What each symbol does to the units:
at | bu de
Z687 | Z150 Z899
Z826 | Z498 Z312
Z150 | Z899 Z833
Z452 | Z287 Z473
Z748 | Z111 Z72
Z268 | Z511 Z383
Z52 | Z742 Z168
Z401 | Z732 Z573
Z732 | Z584 Z748
Z178 | Z175 Z911
Z742 | Z401 Z520
Z17 | Z317 Z498
Z865 | Z732 Z584
Z925 | Z626 Z511
Z814 | Z171 Z83
Z473 | Z295 Z679
Z295 | Z670 Z925
Z454 | Z528 Z826
Z520 | Z573 Z814
Z833 | Z312 Z742
Z528 | Z454 Z679
Z989 | Z809 Z282
Z573 | Z687 Z171
Z171 | Z83 Z865
Z679 | Z67 Z354
Z670 | Z168 Z57
Z67 | Z354 Z17
Z383 | Z670 Z153
Z475 | Z826 Z52
Z312 | Z78 Z454
Z78 | Z770 Z562
Z575 | Z925 Z295
Z168 | Z57 Z418
Z956 | Z504 Z662
Z282 | Z52 Z670
Z498 | Z312 Z420
Z72 | Z989 Z809
Z111 | Z72 Z989
Z562 | Z420 Z178
Z83 | Z865 Z732
Z392 | Z511 Z280
Z153 | Z956 Z504
Z626 | Z989 Z804
Z899 | Z833 Z317
Z804 | Z804 Z383
Z662 | Z641 Z452
Z504 | Z383 Z641
Z911 | Z687 Z150
Z280 | Z295 Z575
Z584 | Z520 Z111
Z354 | Z17 Z826
Z420 | Z178 Z175
Z641 | Z452 Z626
Z809 | Z282 Z52
Z175 | Z911 Z687
Z57 | Z168 Z392
Z418 | Z392 Z268
Z511 | Z804 Z52
Z707 | Z383 Z475
Z317 | Z742 Z401
Z287 | Z473 Z528
Z770 | Z473 Z911

In the rows, 56 stands for zero.

The rows follow the links: the fewer symbols apart two units are, the more alike their rows tend to be.

Each row is also shifted at random along 2 hidden directions that mean nothing.

Some units, each with a row of numbers:
Z925: 25	41	41	62	64	57	45	64	57	50	38	62	56	56	56	54	62	62	42	58	62	54	59	67	62	56	62	65	58	46	50	55	41	59	60	51	56	60
Z153: 70	48	43	58	55	58	61	55	47	51	63	58	53	48	60	55	60	50	60	50	52	61	54	50	60	46	59	48	65	66	76	58	47	72	57	64	41	42
Z392: 55	48	35	52	71	61	53	64	60	46	52	62	64	42	58	56	58	64	39	52	58	49	67	63	62	48	61	60	52	45	56	58	59	62	64	52	50	68
Z814: 45	56	66	52	51	51	67	55	72	60	60	49	68	66	52	54	63	60	74	68	70	68	71	49	52	57	59	74	44	57	73	53	63	57	64	39	60	56
Z809: 58	57	59	57	54	74	47	67	49	47	57	71	62	56	58	51	38	67	49	67	71	41	72	62	57	59	58	56	36	68	68	58	60	53	57	55	54	62
Z707: 60	46	44	53	58	61	63	59	47	51	66	64	56	32	58	54	52	54	61	52	54	50	56	49	60	42	56	44	58	64	67	58	70	66	65	62	47	56
Z662: 82	54	44	66	51	60	57	57	48	58	60	54	51	56	60	52	64	47	54	51	54	62	46	51	59	50	58	51	66	65	76	60	36	72	52	64	41	39
Z899: 50	73	72	52	61	59	51	46	60	74	63	47	69	61	57	55	56	58	41	48	50	58	58	55	59	65	48	52	50	65	58	62	57	56	41	55	63	57
Z287: 44	50	53	71	46	50	48	71	64	67	41	50	43	51	52	49	59	47	57	61	64	62	40	61	54	61	55	55	66	52	44	51	38	59	57	59	57	48
Z732: 48	57	69	59	56	50	67	52	59	55	58	60	59	75	50	60	58	61	79	68	64	66	70	55	54	64	60	73	46	58	65	52	57	50	58	48	65	59
Z575: 83	59	32	57	70	65	49	62	61	55	48	56	69	58	56	53	60	61	30	52	60	49	58	68	65	50	66	61	54	45	55	59	40	63	56	59	49	63
Z528: 55	56	61	67	42	53	52	73	66	71	46	45	51	40	51	44	52	53	58	64	69	56	41	58	54	60	54	52	52	52	41	51	58	55	63	49	58	55
Z295: 41	48	38	63	69	51	49	64	58	50	38	63	54	60	57	57	62	60	43	54	60	52	56	69	63	55	63	65	62	38	47	57	42	57	55	57	57	63
Z17: 56	66	67	67	55	44	61	58	58	71	58	53	51	39	45	58	50	53	63	56	54	51	45	54	55	64	47	48	59	53	34	52	65	47	53	56	68	62
Z911: 47	64	71	41	49	64	44	42	58	61	61	39	56	69	68	64	62	56	48	54	47	64	52	55	52	59	51	56	65	54	48	62	62	56	50	57	64	55
Z520: 77	68	67	59	70	43	74	38	56	56	65	63	61	79	46	68	61	57	76	54	50	65	64	56	57	65	65	66	57	56	63	54	53	48	47	61	63	59
Z282: 55	54	52	65	67	65	53	59	39	41	52	81	51	58	56	58	45	63	49	59	61	40	70	65	61	60	58	56	48	63	61	60	58	46	55	62	55	64
Z573: 62	70	70	58	70	40	72	38	59	60	67	55	64	81	49	69	65	57	69	55	50	64	60	55	56	65	60	66	61	57	60	54	55	47	44	58	66	57
Z280: 40	47	37	55	63	59	47	64	64	50	42	56	65	53	59	52	63	62	39	56	62	55	61	66	60	54	60	63	51	38	52	57	49	60	61	49	52	63
Z354: 51	61	65	67	48	50	60	69	64	74	54	48	53	34	46	50	49	54	62	61	62	52	47	56	52	61	51	50	50	53	39	52	64	49	59	51	64	61
Z171: 56	57	65	57	58	44	73	50	64	54	61	55	62	73	52	63	62	59	79	62	61	68	66	52	53	60	62	72	51	53	64	51	58	54	61	48	63	57
Z641: 31	42	51	63	44	57	47	64	56	59	51	54	51	52	62	46	64	51	55	58	62	64	53	53	58	54	54	54	58	66	69	56	35	72	59	52	44	37
Z57: 39	44	37	54	76	52	60	54	54	41	50	70	52	45	57	63	55	61	54	51	49	47	67	63	61	50	61	57	63	44	50	57	63	53	63	57	58	68
Z626: 70	50	37	59	56	71	43	65	52	49	56	64	64	54	63	46	55	59	37	58	64	49	62	59	62	51	59	54	45	66	75	59	38	67	58	56	41	50

Start here and follow the symbols in turn, left to right. Where do you end up?
Answers are names.
55	44	40	53	59	60	59	59	48	45	59	60	59	39	61	52	61	54	56	53	53	57	60	50	61	44	56	47	61	63	73	60	55	72	64	62	42	49
de de de: Z641
53	57	64	62	55	62	55	62	49	49	56	69	54	74	54	57	47	61	66	69	69	51	68	63	56	64	61	63	42	68	69	57	53	44	57	54	58	60
bu bu bu: Z809
72	79	70	61	71	49	64	43	55	75	68	55	67	58	44	59	54	58	50	48	47	53	52	56	57	63	54	55	57	65	53	60	54	51	38	61	66	60
de de: Z573
49	57	63	65	41	55	53	75	70	74	48	43	58	37	47	45	53	55	57	64	70	54	46	56	54	59	49	53	47	52	42	49	60	54	63	48	61	57
de bu bu: Z317
31	63	74	62	65	44	66	46	62	69	62	56	66	69	42	58	57	61	66	58	58	62	65	56	54	67	52	65	45	61	60	54	54	52	46	46	66	57
de bu: Z687
63	59	62	63	58	64	51	62	46	45	55	75	52	69	58	57	43	60	59	65	65	44	65	64	60	64	60	56	44	66	65	57	53	46	56	58	58	60
bu bu: Z809
34	66	75	47	55	59	48	41	60	66	63	46	61	69	61	60	61	58	50	51	51	63	57	54	54	61	51	59	60	61	49	63	58	56	42	55	64	55
bu bu: Z899
38	40	36	51	68	61	57	59	60	44	53	63	66	40	57	54	58	60	47	52	57	49	69	59	59	50	60	56	55	47	59	56	64	64	65	52	53	66
bu bu bu: Z804
37	54	73	52	37	59	51	64	65	64	55	40	54	37	58	51	50	54	63	60	61	56	51	52	47	57	45	52	54	55	38	54	81	53	63	46	67	59
bu de de: Z826
42	52	52	73	52	44	49	63	55	65	37	51	40	61	54	56	64	47	55	57	55	58	37	64	59	63	60	57	72	43	36	54	36	53	55	62	62	50
bu de: Z925
37	50	53	61	68	59	58	59	45	44	55	76	58	45	52	58	48	64	51	57	57	43	70	61	59	56	59	52	49	59	59	57	65	49	60	58	58	70
de bu de: Z392
87	64	64	43	47	62	52	51	56	55	58	43	49	65	69	61	58	51	55	53	44	58	43	55	51	54	55	53	69	49	39	59	69	53	56	67	55	58
bu bu de: Z679
46	52	68	37	41	64	48	53	61	51	56	44	49	61	72	60	59	52	59	59	47	63	50	53	47	57	53	57	67	53	44	58	73	54	62	56	60	55
bu de: Z175
41	41	39	50	64	67	48	64	60	43	52	64	65	38	58	51	55	63	42	58	64	49	72	60	60	48	58	57	46	53	63	59	64	63	66	52	48	66
bu de bu: Z392
62	75	69	55	66	54	62	48	61	72	71	57	76	57	46	53	53	62	50	51	59	56	64	53	59	61	50	56	39	68	67	59	58	54	42	50	62	62
de de de: Z83
